Read these off the grid that follows. Rows and columns are numbered from 0.
1) The entry at row 2, column 0?
2) The entry in the bottom-right corner?
3) The entry at row 0, column 2?
4) The entry directly below the smallest entry?
5) The entry in the top-left corner?
6) The entry in the top-right corner?
7) The bottom entry of the column that holds the largest entry?
8) The entry just right of the smallest entry?
[[ -1   6  15   1  12  38  -6  -2 -25]
 [ 36   7   4  -2  -3 -15   0  -9  30]
 [ 26  -3  11 -10  10   7   5 -30 -12]
 [ 30  35  13  16  13  -5  -9  25  16]
 [-19  17   4  13  10  19   6  40  14]
 [ 21  -2  18   5  25  13  16 -27 -15]
 [ -2  -6  -4 -37  -9   9   5   1   0]
 [ 27  17  13  15  18 -14   3  -5 -24]
 [ -8  -5  13 -11  25  31  30  -3  11]
 [ 15   4  -2  19 -11 -24 -13  -1 -19]
 [-11   5   9  29  29  -2  32  13  -5]
 [ 12  -5   8 -25  -2  23  -4 -18  -8]
 [ -4  -4  16  19  28  25  33  -6  19]
 [ -7   4  12 -16  20  21  17   4 -29]]
1) 26
2) -29
3) 15
4) 15
5) -1
6) -25
7) 4
8) -9

Questions about the array below. Rows and columns are numbered from 0.
1) Which number is the entry just right of the largest entry?
2) Which number is the bottom-left entry?
3) Which number is the top-right entry?
4) Which number is the entry in the top-left corner?
5) Which number is the entry at row 0, column 2?
6) Which number is the entry in the bottom-right corner?
7) Which number is the entry at row 1, column 1?
8) Which number is the largest entry?
[[4 6 4 3 6 5 5]
 [4 4 5 4 4 5 4]
 [4 4 4 6 5 4 3]
 [4 3 5 4 4 4 5]
 [4 4 4 5 6 4 5]
 [3 3 5 4 4 7 4]
 [5 4 5 5 5 4 5]
 [4 5 4 4 5 6 4]
 [3 3 4 4 5 5 4]
 [5 4 3 4 5 4 4]
 [6 4 4 5 4 4 5]
 [4 5 4 5 5 5 5]
 [3 5 4 4 6 6 4]
 [5 4 4 5 5 2 5]
 [2 3 5 4 6 5 2]
 [5 5 5 5 4 5 5]]
1) 4
2) 5
3) 5
4) 4
5) 4
6) 5
7) 4
8) 7
